Below are the code and all the weights of a small trained network. Each question names an input and a class and asks about switching units off, where a switched-off unit gives its printed mean instead of its output.

import numpy as np


def w(rows, s, z=0):
    codes = np.array(rows[::2]) - 128.0
    scale = np.full(codes.shape[1], s)
    scale[-1] = z or s
    return codes * scale


def norm(h):
    return h / np.sqrt((h * h).mean(-1, keepdims=True) + 1e-5)


def f(y):
    return y / 2 * (1 + np.tanh(0.7978845608 * (y + 0.044715 * y**3)))


def log_softmax(a):
    a = a - a.max(-1, keepdims=True)
    return a - np.log(np.exp(a).sum(-1, keepdims=True))


def net(x, mask):
    res = np.array(x, float).reshape(1, 7) / 4 @ E
    u = 0
    for l in range(2):
        y = f(norm(res) @ A[l][:, :-1].T + A[l][:, -1])
        res = res + np.where(mask[u : u + 8], y, B[l][:, -1]) @ B[l][:, :-1]
        u += 8
    return log_softmax(norm(res)[-1] @ U[:, :-1].T + U[:, -1])


A, B = {}, {}
E = w([
[69,155,94,61,109,57,167,253],'x0',
[86,185,133,171,132,205,146,155],'x1',
[197,115,241,95,103,192,118,187],'x2',
[125,130,129,125,130,131,124,124],'x3',
[116,134,142,86,101,137,202,77],'x4',
[217,191,35,60,136,172,107,118],'x5',
[131,130,127,129,126,126,129,130],'x6',
],0.0051)
A[0] = w([
[120,96,128,186,140,117,38,209,214],'L0N1',
[190,35,147,103,60,2,111,104,55],'L0N2',
[181,135,58,133,166,149,73,163,3],'L0N3',
[95,214,150,216,125,187,185,166,72],'L0N4',
[75,168,60,172,189,124,169,105,143],'L0N5',
[109,115,182,62,120,173,108,175,87],'L0N6',
[91,107,129,56,60,169,211,92,145],'L0N7',
[149,149,148,152,49,106,230,75,250],'L0N8',
],0.0078,0.0021)
B[0] = w([
[173,174,112,148,250,93,149,132,245],'L0N1',
[96,128,93,33,158,198,50,148,255],'L0N2',
[83,176,199,110,161,102,178,64,183],'L0N3',
[88,94,100,3,171,191,73,144,207],'L0N4',
[171,91,120,77,63,42,3,98,211],'L0N5',
[208,102,89,169,58,80,118,172,207],'L0N6',
[183,222,96,171,253,103,125,140,224],'L0N7',
[148,131,147,165,186,95,64,155,236],'L0N8',
],0.0078,0.0038)
A[1] = w([
[216,254,68,53,64,133,197,58,165],'L1N1',
[111,51,205,134,232,44,99,190,248],'L1N2',
[104,200,70,112,113,48,103,150,165],'L1N3',
[171,119,106,208,94,175,46,22,73],'L1N4',
[240,111,229,138,115,232,143,212,127],'L1N5',
[108,139,72,103,113,86,133,203,205],'L1N6',
[175,50,147,177,187,219,103,30,18],'L1N7',
[38,164,128,140,103,210,121,178,148],'L1N8',
],0.006,0.0018)
B[1] = w([
[12,96,197,169,122,160,113,85,190],'L1N1',
[90,162,151,136,104,162,145,72,253],'L1N2',
[195,123,148,161,116,139,163,196,195],'L1N3',
[150,107,118,131,110,129,166,203,167],'L1N4',
[99,100,71,151,112,40,81,94,205],'L1N5',
[170,81,133,141,98,186,172,85,183],'L1N6',
[157,155,117,86,101,136,218,196,179],'L1N7',
[180,102,102,62,150,155,107,77,125],'L1N8',
],0.011,0.007)
U = w([
[148,50,80,165,55,74,52,123,123],'0',
[119,89,98,3,146,196,83,130,107],'1',
[166,89,129,140,66,174,220,194,97],'2',
[75,104,184,156,103,168,121,82,254],'3',
[169,188,140,157,210,112,118,124,63],'4',
],0.014,0.0041)

Each question gives the input, the list of numbers given to net, and the class t.
The units are the neurons (one row each of A and B). Each row of codes is followed by its name. A weight is (code - 128) times the scale printed after its matrix; where a second scale follows, it is the last column's (A, B and U).
mask holds one flag per neuron, layer by layer. A switched-off neuron (its flag False) gives its mean, the last column of its row in B, instead of its output. The means were averaged over made-up inputs and are rounded, as every weight is.
A unit's drop is (log p(t) with every unit on - log p(t) with that unit switched off) / (log p(t) with every unit on - log p(t) with every unit switched off).
The circuit of an input: a set's keep is (log p(t) with only the set's units on - log p(t) with every unit switched off) / (log p(t) with every unit on - log p(t) with every unit switched off). Starting from the 12 units with the biggest drops (on a tie, the unit counted first), units are removed one at a time, each time the one whose removal leaves the highest keep (on an exact tie, the one counted first), for as long as the keep stays at least 0.8.
units of the circuit, in order: the units of the circuit, biggest drop first
k most important neurons: the k neurons with the biggest drops, biggest first
k most important neurons of layer l: the k neurons of layer l with the biggest drops, biggest first
input [-4,-2,-2,8,8,-5,-6], class 4: 3 most important neurons => L0N7, L1N1, L0N8
input [-4,1,3,0,-5,-3,4], class 4: 3 most important neurons => L0N1, L1N1, L1N6
input [5,6,6,0,7,3,1], class 4: 2 most important neurons => L0N7, L0N2
input [5,-3,1,2,-8,1,5], class 4: units of the circuit, in order => L0N1
input [1,4,7,7,-2,2,-3], class 0: 2 most important neurons => L1N5, L0N6
input [-8,2,1,-3,5,7,3], class 2: 3 most important neurons of layer 1 => L1N7, L1N4, L1N2
input [-1,0,5,3,-5,6,-1], class 3: units of the circuit, in order => L0N3, L1N1, L0N8
input [-8,5,-7,-1,8,-2,5], class 2: 3 most important neurons of layer 1 => L1N4, L1N7, L1N5
input [-7,2,1,-2,-8,-6,-7], class 4: 2 most important neurons of layer 1 => L1N6, L1N1
input [6,-7,-2,5,6,8,7], class 3: 2 most important neurons of layer 0 => L0N4, L0N1
input [7,-4,7,8,-4,5,7], class 0: 3 most important neurons => L1N5, L1N7, L0N6
input [-2,6,-7,7,-6,-1,-5], class 0: 3 most important neurons => L0N5, L0N2, L0N7
input [-1,7,5,5,-3,4,5], class 1: 2 most important neurons => L0N4, L1N8
input [0,2,1,-1,2,-2,-8], class 1: 2 most important neurons => L0N4, L0N1
input [4,8,-4,-5,-1,1,7], class 1: most important neuron => L0N4
input [-6,7,-7,8,8,-5,-8], class 4: 2 most important neurons of layer 0 => L0N7, L0N8
input [-8,4,4,0,7,7,1], class 2: 2 most important neurons of layer 0 => L0N1, L0N2
input [-7,8,4,-7,-7,-1,8], class 1: 2 most important neurons => L0N4, L0N7
input [0,7,-4,4,-3,8,-2], class 3: 4 most important neurons => L1N1, L0N3, L0N2, L0N8
input [8,-2,-2,1,-5,-7,8], class 2: units of the circuit, in order => L1N6, L1N5
input [-2,4,-4,6,-1,1,3], class 0: units of the circuit, in order => L0N5
